M = [[124, 129, 137, 116, 117], [129, 130, 132, 133, 131], [122, 129, 117, 104, 126], [130, 126, 127, 126, 142], [134, 129, 133, 132, 120], [127, 128, 142, 118, 138], [126, 129, 134, 137, 142], [123, 129, 123, 127, 101], [128, 127, 131, 122, 127], [123, 134, 124, 128, 120], [118, 129, 123, 128, 110], [123, 124, 128, 137, 134]]
Rows and columns are counted from 1.
(1, 1): 124
(7, 3): 134
(4, 2): 126
(12, 3): 128
(1, 3): 137
(3, 3): 117
(3, 1): 122
(11, 1): 118
(5, 4): 132
(7, 1): 126
(8, 1): 123
(3, 5): 126
(6, 3): 142
(12, 2): 124
(6, 5): 138
(4, 5): 142
(8, 2): 129
(4, 1): 130
(8, 4): 127
(1, 4): 116
(12, 1): 123
(10, 5): 120
(8, 5): 101
(11, 2): 129
(2, 5): 131
(7, 2): 129
(9, 3): 131
(10, 3): 124
(9, 2): 127
(5, 5): 120

m =
[[123 128 136 130 134 117 133 125 133 119 126 107 139]
 [112 131 126 128 134 135 116 140 122 113 128 122 133]
 [113 125 136 137 121 126 123 123 137 115 139 125 118]
 [129 129 116 116 132 122 125 127 130 135 123 147 117]
 [134 127 144 135 132 123 118 139 131 113 129 127 140]
 [125 125 124 138 132 148 118 128 141 123 131 138 126]]
Rows and columns are counted from 1.
(1, 1): 123
(6, 7): 118
(3, 3): 136
(6, 4): 138
(6, 9): 141
(4, 1): 129
(1, 11): 126
(2, 5): 134
(2, 3): 126
(2, 13): 133
(4, 13): 117
(4, 4): 116
(4, 6): 122
(2, 7): 116
(1, 7): 133
(6, 13): 126
(3, 12): 125
(5, 4): 135
(4, 5): 132
(2, 1): 112
(6, 1): 125
(5, 5): 132
(3, 7): 123
(5, 7): 118
(5, 12): 127

B = [[133, 126, 134, 126, 133, 119, 124, 127, 152, 122, 110, 133, 122, 137, 138], [142, 126, 130, 128, 149, 121, 146, 130, 133, 132, 131, 133, 115, 131, 139], [112, 139, 119, 133, 126, 133, 113, 139, 125, 118, 140, 124, 125, 114, 126], [129, 129, 127, 125, 123, 130, 127, 142, 106, 123, 126, 132, 151, 119, 129]]
Indices start at 1.
(1, 1)	133
(3, 5)	126
(2, 1)	142
(3, 15)	126
(1, 8)	127
(1, 13)	122
(3, 10)	118
(4, 8)	142
(4, 1)	129
(2, 8)	130
(4, 4)	125
(2, 5)	149
(4, 3)	127
(3, 6)	133
(2, 12)	133
(3, 4)	133
(3, 14)	114
(4, 5)	123
(4, 9)	106
(2, 3)	130
(2, 11)	131
(4, 14)	119
(3, 13)	125
(4, 13)	151

arr =
[[135 123 133 130 142 109 140 133 127 114 120 138 125 134 124 126]
 [129 132 127 128 130 127 124 130 129 129 133 129 129 129 130 119]
 [127 123 123 126 128 130 130 117 128 124 118 139 124 129 117 136]
 [132 124 128 127 147 110 138 129 124 113 122 132 123 133 124 128]
 [133 116 122 132 123 127 130 137 132 139 127 123 132 130 133 130]
 [142 124 134 141 136 109 147 137 130 116 112 138 127 132 117 119]
 [133 121 138 124 135 117 140 136 137 113 118 144 120 135 129 126]
 [132 119 135 117 142 111 135 132 130 113 124 145 125 137 135 126]
 [130 124 122 131 128 127 127 136 129 140 127 124 130 130 132 125]
 [136 123 129 123 145 109 137 131 127 112 117 136 127 131 131 117]
 [128 126 120 130 128 125 128 138 128 139 127 125 130 128 133 123]
 [126 138 126 122 127 126 126 127 127 116 134 135 127 124 130 114]
 [128 127 127 130 131 130 125 119 129 129 125 135 125 132 119 130]
 [146 117 137 130 140  98 144 140 126 116 122 155 139 139 133 111]
 [128 121 122 123 121 127 135 122 129 117 120 138 126 124 124 134]]
Indices start at 1.
(1, 1) => 135
(5, 6) => 127
(3, 11) => 118
(4, 10) => 113
(10, 3) => 129
(2, 4) => 128
(5, 16) => 130
(9, 12) => 124
(5, 12) => 123
(10, 2) => 123
(14, 7) => 144
(12, 7) => 126
(7, 16) => 126
(12, 2) => 138
(10, 5) => 145
(7, 9) => 137
(10, 4) => 123
(6, 16) => 119
(12, 10) => 116
(13, 5) => 131
(8, 7) => 135
(15, 12) => 138
(8, 5) => 142
(13, 7) => 125
(1, 12) => 138
(15, 1) => 128
(2, 14) => 129
(4, 2) => 124
(12, 13) => 127
(4, 3) => 128
(6, 11) => 112
(13, 9) => 129
(9, 13) => 130
(14, 8) => 140
(6, 13) => 127
(5, 10) => 139

A =
[[132 122 109 131 124]
 [125 139 144 137 135]
 [134 135 132 117 118]
 [114 114 115 117 118]
 [139 137 129 138 132]
 [126 112 110 121 120]
 [133 134 129 135 143]
 [141 140 101 130 134]
 [129 120 145 125 123]
 [122 113 140 109 124]
 [116 122 153 129 124]]
Indices start at 1.
(1, 1): 132
(6, 1): 126
(5, 5): 132
(9, 1): 129
(7, 1): 133
(8, 3): 101
(8, 5): 134
(10, 1): 122
(11, 1): 116
(7, 5): 143
(8, 1): 141
(2, 2): 139
(4, 2): 114
(4, 1): 114
(5, 3): 129
(9, 3): 145
(9, 4): 125
(10, 5): 124
(2, 5): 135

x =
[[118 132 118 111 129 144 131 129]
 [115 145 122 111 135 139 123 135]
 [106 142 123 114 133 136 118 133]
 [109 140 122 114 133 138 120 133]
 [108 137 120 124 124 138 120 124]
 [109 138 121 116 131 138 121 131]
 [106 141 122 116 131 135 118 131]
 [109 138 121 117 130 138 121 130]
 [110 144 123 111 135 137 120 135]
 [105 142 123 113 134 135 118 134]
 [124 132 118 111 128 147 136 128]
 [111 141 122 112 134 138 121 134]
 [108 137 120 120 127 138 121 127]
 [110 137 120 116 130 139 122 130]]
Rows and columns are counted from 1.
row 1 col 1 => 118
row 2 col 5 => 135
row 1 col 2 => 132
row 4 col 7 => 120
row 4 col 2 => 140
row 4 col 3 => 122
row 3 col 4 => 114
row 7 col 2 => 141
row 1 col 7 => 131
row 8 col 6 => 138
row 6 col 7 => 121
row 2 col 1 => 115
row 4 col 4 => 114
row 1 col 4 => 111
row 14 col 8 => 130
row 14 col 6 => 139
row 10 col 8 => 134
row 6 col 6 => 138
row 11 col 4 => 111
row 13 col 5 => 127
row 12 col 5 => 134
row 14 col 2 => 137
row 9 col 6 => 137
row 9 col 3 => 123
row 5 col 3 => 120
row 3 col 8 => 133
row 8 col 2 => 138
row 11 col 8 => 128
row 5 col 6 => 138
row 8 col 5 => 130
row 8 col 8 => 130
row 2 col 6 => 139
row 13 col 3 => 120
row 14 col 3 => 120

grid =
[[153 113 114 134]
 [152 122 115 141]]
Indices start at 1.
(1, 1) -> 153
(1, 4) -> 134
(2, 4) -> 141
(2, 2) -> 122

a =
[[146, 107, 120, 105, 130, 111, 124, 131, 131, 142],
 [111, 150, 142, 105, 150, 115, 116, 116, 104, 145],
 [109, 132, 124, 141, 115, 146, 112, 103, 115, 103],
 [124, 134, 135, 138, 127, 149, 102, 140, 136, 105],
 [130, 119, 144, 113, 105, 117, 128, 108, 144, 106]]
Indices start at 1.
row 1 col 1: 146
row 1 col 9: 131
row 1 col 4: 105
row 3 col 5: 115
row 2 col 2: 150
row 4 col 4: 138
row 5 col 8: 108
row 4 col 1: 124
row 2 col 3: 142
row 4 col 2: 134
row 4 col 5: 127
row 1 col 3: 120
row 4 col 7: 102
row 3 col 7: 112
row 5 col 10: 106
row 2 col 1: 111
row 2 col 5: 150
row 2 col 10: 145
row 5 col 2: 119
row 5 col 4: 113
row 1 col 6: 111
row 1 col 8: 131

W =
123	130	128	129	128	134	136	105
128	135	128	127	125	119	141	140
131	130	128	129	133	139	102	137
125	106	127	131	126	109	142	126
131	106	127	129	130	125	137	143
131	118	131	126	122	135	148	120
131	133	131	128	127	157	137	125
125	113	123	132	127	113	136	129
123	149	127	128	132	134	134	120
123	137	128	128	124	125	133	108
124	149	126	130	133	130	107	131
128	113	132	129	122	114	127	118
129	127	123	129	133	146	123	129
125	144	127	128	132	144	128	113
125	131	134	126	128	124	143	111
Indices start at 1.
(1, 1) => 123
(12, 6) => 114
(15, 8) => 111
(6, 7) => 148
(5, 5) => 130
(5, 2) => 106
(5, 7) => 137
(2, 3) => 128
(2, 6) => 119
(13, 5) => 133
(1, 4) => 129
(8, 8) => 129
(7, 5) => 127
(3, 7) => 102
(12, 7) => 127
(12, 1) => 128
(15, 2) => 131
(14, 8) => 113
(7, 3) => 131
(8, 5) => 127
(11, 8) => 131
(9, 4) => 128
(12, 3) => 132
(8, 7) => 136
(13, 6) => 146
(1, 6) => 134
(10, 4) => 128
(11, 3) => 126

X =
[[120 134 126 127 137 120 135 139 127 124 120 137 125 115]
 [116 117 126 125 114 129 103 110 124 126 130 110 125 125]
 [138 146 127 133 144 121 143 146 141 126 127 144 126 116]
 [140 131 132 134 123 126 136 141 125 136 126 141 133 125]]
Rows and columns are counted from 1.
(1, 1): 120
(3, 13): 126
(2, 10): 126
(3, 2): 146
(3, 7): 143
(2, 8): 110
(2, 4): 125
(1, 3): 126
(2, 3): 126
(1, 14): 115
(2, 1): 116
(3, 11): 127
(3, 6): 121
(4, 13): 133
(3, 14): 116
(4, 6): 126
